Below is a small trained network, with its code and all its weights. Each question gives an input and a class and asks what happens when units are switched off, that is, made to give their printed mean instead of their output.

import numpy as np


def w(rows, s, z=0):
    codes = np.array(rows[::2]) - 128.0
    scale = np.full(codes.shape[1], s)
    scale[-1] = z or s
    return codes * scale


def norm(h):
    return h / np.sqrt((h * h).mean(-1, keepdims=True) + 1e-5)


def f(y):
    return np.maximum(y, 0)


def log_softmax(a):
    a = a - a.max(-1, keepdims=True)
    return a - np.log(np.exp(a).sum(-1, keepdims=True))


def net(x, mask):
    res = np.array(x, float).reshape(1, 4) / 4 @ E
    u = 0
    for l in range(4):
        y = f(norm(res) @ A[l][:, :-1].T + A[l][:, -1])
        res = res + np.where(mask[u : u + 6], y, B[l][:, -1]) @ B[l][:, :-1]
        u += 6
    return log_softmax(norm(res)[-1] @ U[:, :-1].T + U[:, -1])


A, B = {}, {}
E = w([
[131,235,162,75,100],'x0',
[117,191,201,189,228],'x1',
[2,132,77,201,97],'x2',
[104,95,204,48,137],'x3',
],0.0015)
A[0] = w([
[14,115,148,151,129,2],'L0N0',
[39,178,230,58,102,17],'L0N1',
[120,57,94,67,53,120],'L0N2',
[134,84,15,157,90,25],'L0N3',
[93,101,215,48,112,57],'L0N4',
[152,127,254,123,148,149],'L0N5',
],0.0058,0.00082)
B[0] = w([
[199,139,40,187,90,217],'L0N0',
[35,164,193,33,145,241],'L0N1',
[64,33,130,116,87,254],'L0N2',
[101,166,255,149,129,251],'L0N3',
[184,193,88,168,104,221],'L0N4',
[144,137,104,103,220,240],'L0N5',
],0.0067,0.003)
A[1] = w([
[148,83,57,174,89,69],'L1N0',
[152,113,106,158,84,68],'L1N1',
[89,78,116,187,187,64],'L1N2',
[125,1,125,95,198,1],'L1N3',
[162,90,121,61,95,39],'L1N4',
[161,123,86,147,93,58],'L1N5',
],0.0061,0.0009)
B[1] = w([
[209,252,187,84,115,228],'L1N0',
[176,167,152,73,118,194],'L1N1',
[206,25,43,113,89,240],'L1N2',
[162,33,29,237,245,252],'L1N3',
[145,81,28,174,153,234],'L1N4',
[159,153,127,165,134,173],'L1N5',
],0.0044,0.0013)
A[2] = w([
[21,106,138,75,76,3],'L2N0',
[82,185,37,163,98,77],'L2N1',
[51,139,85,128,177,23],'L2N2',
[214,144,83,130,37,61],'L2N3',
[185,217,165,253,63,57],'L2N4',
[141,119,72,139,64,16],'L2N5',
],0.0057,0.0005)
B[2] = w([
[192,41,180,208,189,219],'L2N0',
[155,118,144,172,77,181],'L2N1',
[172,123,125,130,79,173],'L2N2',
[122,176,98,200,52,200],'L2N3',
[125,175,2,100,13,251],'L2N4',
[82,177,96,170,97,174],'L2N5',
],0.0062,0.0033)
A[3] = w([
[111,105,110,100,102,95],'L3N0',
[50,8,116,118,70,76],'L3N1',
[138,245,173,95,183,49],'L3N2',
[205,74,190,78,107,2],'L3N3',
[3,152,144,77,167,38],'L3N4',
[20,14,197,141,83,55],'L3N5',
],0.0055,0.00076)
B[3] = w([
[114,129,119,154,125,146],'L3N0',
[153,215,227,172,105,236],'L3N1',
[185,203,207,57,136,237],'L3N2',
[77,89,67,83,76,162],'L3N3',
[215,112,77,175,192,169],'L3N4',
[96,70,254,171,96,255],'L3N5',
],0.0068,0.0031)
U = w([
[63,127,87,98,126,29],'0',
[99,63,254,179,87,185],'1',
[137,179,43,169,24,197],'2',
[72,105,108,95,158,3],'3',
[191,208,181,36,212,197],'4',
[170,49,52,149,230,159],'5',
[79,112,109,99,159,15],'6',
[94,98,125,62,133,40],'7',
],0.0099,0.0058)

Each question gives the input, the list of numbers given to net, and the class t.
The units are the neurons (one row each of A and B). Each row of codes is followed by its name. A weight is (code - 128) times the scale printed after its matrix; where a second scale follows, it is the last column's (A, B and U).
mask holds one flag per neuron, layer by layer. A switched-off neuron (its flag False) gives its mean, the last column of its row in B, instead of its output. The means were averaged over made-up inputs and are rounded, as every weight is.
A unit's drop is (log p(t) with every unit on - log p(t) with that unit switched off) / (log p(t) with every unit on - log p(t) with every unit switched off).
The circuit of an input: a set's keep is (log p(t) with only the set's units on - log p(t) with every unit switched off) / (log p(t) with every unit on - log p(t) with every unit switched off). Starting from the 12 units with the biggest drops (on a tie, the unit counted first), units are removed one at a time, each time the one whose removal leaves the highest keep (on an exact tie, the one counted first), for as long as the keep stays at least 0.8.
circuit, biggest first: the units of the circuit, biggest drop first
top k neurons: the k neurons with the biggest drops, biggest first
top k neurons in layer l: the k neurons of layer l with the biggest drops, biggest first
input [-3,-3,6,8], class 2: top neuron -> (L0N0)
input [-5,2,0,7], class 4: top 2 neurons in layer 0 -> (L0N5; L0N4)
input [-4,-3,0,-7], class 1: top 3 neurons -> (L0N3; L0N4; L0N0)
input [-3,-7,6,-8], class 1: top 3 neurons in layer 0 -> (L0N3; L0N4; L0N2)
input [-8,-3,4,6], class 2: top 2 neurons -> (L0N0; L0N1)
input [-4,8,-7,2], class 5: circuit, biggest first -> (L0N3; L1N3)
input [-7,5,2,5], class 2: top 4 neurons -> (L0N0; L0N1; L0N2; L1N0)
input [-6,5,-2,-7], class 2: top 4 neurons -> (L0N1; L0N5; L0N2; L1N3)
input [5,-2,1,-3], class 1: circuit, biggest first -> (L0N4; L2N0)
input [-1,1,3,8], class 4: top 3 neurons -> (L0N1; L0N4; L2N4)
input [1,-5,6,-3], class 1: top 2 neurons -> (L0N3; L0N4)
input [-5,-4,-5,5], class 5: top 2 neurons -> (L1N3; L0N0)
input [-6,6,4,7], class 2: top 2 neurons -> (L0N0; L0N2)
input [-4,-1,6,3], class 2: circuit, biggest first -> (L0N0)
input [-4,-1,3,1], class 2: top 2 neurons -> (L0N0; L0N1)
input [1,5,6,5], class 4: top 3 neurons in layer 0 -> (L0N2; L0N1; L0N5)
input [2,-4,-5,8], class 7: top 4 neurons in layer 0 -> (L0N2; L0N1; L0N4; L0N5)
input [2,-4,-6,6], class 5: top 2 neurons in layer 0 -> (L0N5; L0N2)
input [-3,7,-4,5], class 4: top 2 neurons in layer 0 -> (L0N2; L0N4)
input [0,-6,5,-5], class 1: circuit, biggest first -> (L0N3)
